Below are the code and all the weights of a small trained network. Each question names an input and a class and asks about switching units off, where a switched-off unit gives its printed mean instead of its output.

import numpy as np


def w(rows, s, z=0):
    codes = np.array(rows[::2]) - 128.0
    scale = np.full(codes.shape[1], s)
    scale[-1] = z or s
    return codes * scale


def f(y):
    return np.maximum(y, 0)


def log_softmax(a):
    a = a - a.max(-1, keepdims=True)
    return a - np.log(np.exp(a).sum(-1, keepdims=True))


def net(x, mask):
    res = np.array(x, float).reshape(1, 4) / 4 @ E
    y = f(res @ A[0][:, :-1].T + A[0][:, -1])
    res = res + np.where(mask, y, B[0][:, -1]) @ B[0][:, :-1]
    return log_softmax(res[-1] @ U[:, :-1].T + U[:, -1])


A, B = {}, {}
E = w([
[210,90,80,156,192,135,80,142,119],'x0',
[168,216,141,186,139,254,110,188,150],'x1',
[124,131,128,124,132,130,138,123,110],'x2',
[85,202,88,109,216,69,118,140,166],'x3',
],0.013)
A[0] = w([
[233,15,100,131,224,88,94,111,91,3],'neuron 1',
[16,156,173,114,19,85,157,104,139,28],'neuron 2',
[75,169,109,120,219,27,134,119,150,184],'neuron 3',
[186,11,149,116,21,154,149,95,89,114],'neuron 4',
[100,58,145,173,90,123,129,158,103,135],'neuron 5',
[106,6,113,108,118,10,137,98,102,41],'neuron 6',
[159,177,127,122,107,203,123,136,120,61],'neuron 7',
],0.019,0.0046)
B[0] = w([
[148,84,30,102,76,153,242,158,104,219],'neuron 1',
[171,78,23,118,96,165,230,170,109,225],'neuron 2',
[84,116,128,97,140,49,35,105,134,246],'neuron 3',
[83,134,100,88,151,51,29,108,176,244],'neuron 4',
[109,97,152,135,162,66,109,126,63,173],'neuron 5',
[148,196,254,193,147,209,112,121,140,253],'neuron 6',
[136,155,207,153,133,151,125,97,125,194],'neuron 7',
],0.015,0.028)
U = w([
[81,110,92,61,164,5,1,103,144,88],'0',
[166,189,213,194,150,204,103,114,134,252],'1',
[160,68,33,93,104,139,182,153,99,55],'2',
],0.0086,0.0015)

Each question gives the input, the list of numbers given to net, and the class t.
The units are the neurons (one row each of A and B). Each row of codes is followed by its name. A weight is (code - 128) times the scale printed after its matrix; where a second scale follows, it is the last column's (A, B and U).
mask holds one flag per neuron, in row order. A switched-off neuron (its flag False) gives its mean, the last column of its row in B, instead of its output. The means were averaged over made-up inputs and are rounded, as every weight is.
A unit's drop is (log p(t) with every unit on - log p(t) with that unit switched off) / (log p(t) with every unit on - log p(t) with every unit switched off).
The circuit of an input: a set's keep is (log p(t) with only the set's units on - log p(t) with every unit switched off) / (log p(t) with every unit on - log p(t) with every unit switched off). Starting from all 7 units, units are removed one at a time, each time the one whose removal leaves the highest keep (on an exact tie, the one counted first), for as long as the keep stays at least 0.8.
units of the circuit, in order: the units of the circuit, biggest drop first
most important unit: the unit with the biggest drop
k most important neurons: the k neurons with the biggest drops, biggest first
drop when u is switched off: that unit's drop, to one decimal
input [8,-5,-5,7], class 2: most important unit -> neuron 1
input [7,5,6,-8], class 0: 2 most important neurons -> [neuron 4; neuron 2]
input [-5,-8,-8,-7], class 1: 3 most important neurons -> [neuron 6; neuron 3; neuron 2]
input [2,7,-1,-8], class 0: 2 most important neurons -> [neuron 4; neuron 6]
input [5,6,0,-7], class 0: 2 most important neurons -> [neuron 6; neuron 4]
input [5,-4,-6,-1], class 2: 2 most important neurons -> [neuron 1; neuron 7]
input [6,3,-5,5], class 2: 3 most important neurons -> [neuron 4; neuron 1; neuron 6]
input [3,5,-4,2], class 1: 2 most important neurons -> [neuron 4; neuron 3]
input [8,6,4,-1], class 2: 2 most important neurons -> [neuron 6; neuron 1]
input [7,3,-8,-7], class 0: 2 most important neurons -> [neuron 4; neuron 2]
input [-1,7,-5,-7], class 0: 2 most important neurons -> [neuron 6; neuron 4]
input [-7,2,-2,-7], class 0: 2 most important neurons -> [neuron 4; neuron 1]
input [6,-6,-3,5], class 1: 3 most important neurons -> [neuron 6; neuron 4; neuron 2]
input [-1,-4,1,2], class 1: 2 most important neurons -> [neuron 6; neuron 4]
input [-6,0,6,-3], class 2: most important unit -> neuron 2
input [3,4,-5,-5], class 0: 2 most important neurons -> [neuron 6; neuron 4]
input [1,-7,4,-5], class 1: 2 most important neurons -> [neuron 6; neuron 3]
input [-1,-5,-2,1], class 1: drop when neuron 6 is switched off -> 1.1
input [-7,-8,-5,1], class 1: drop when neuron 7 is switched off -> 0.0
input [7,-3,-7,-4], class 2: drop when neuron 1 is switched off -> 5.2
input [-4,-7,7,-3], class 1: units of the circuit, in order -> [neuron 6]
input [-7,-2,1,-2], class 2: drop when neuron 2 is switched off -> 1.5
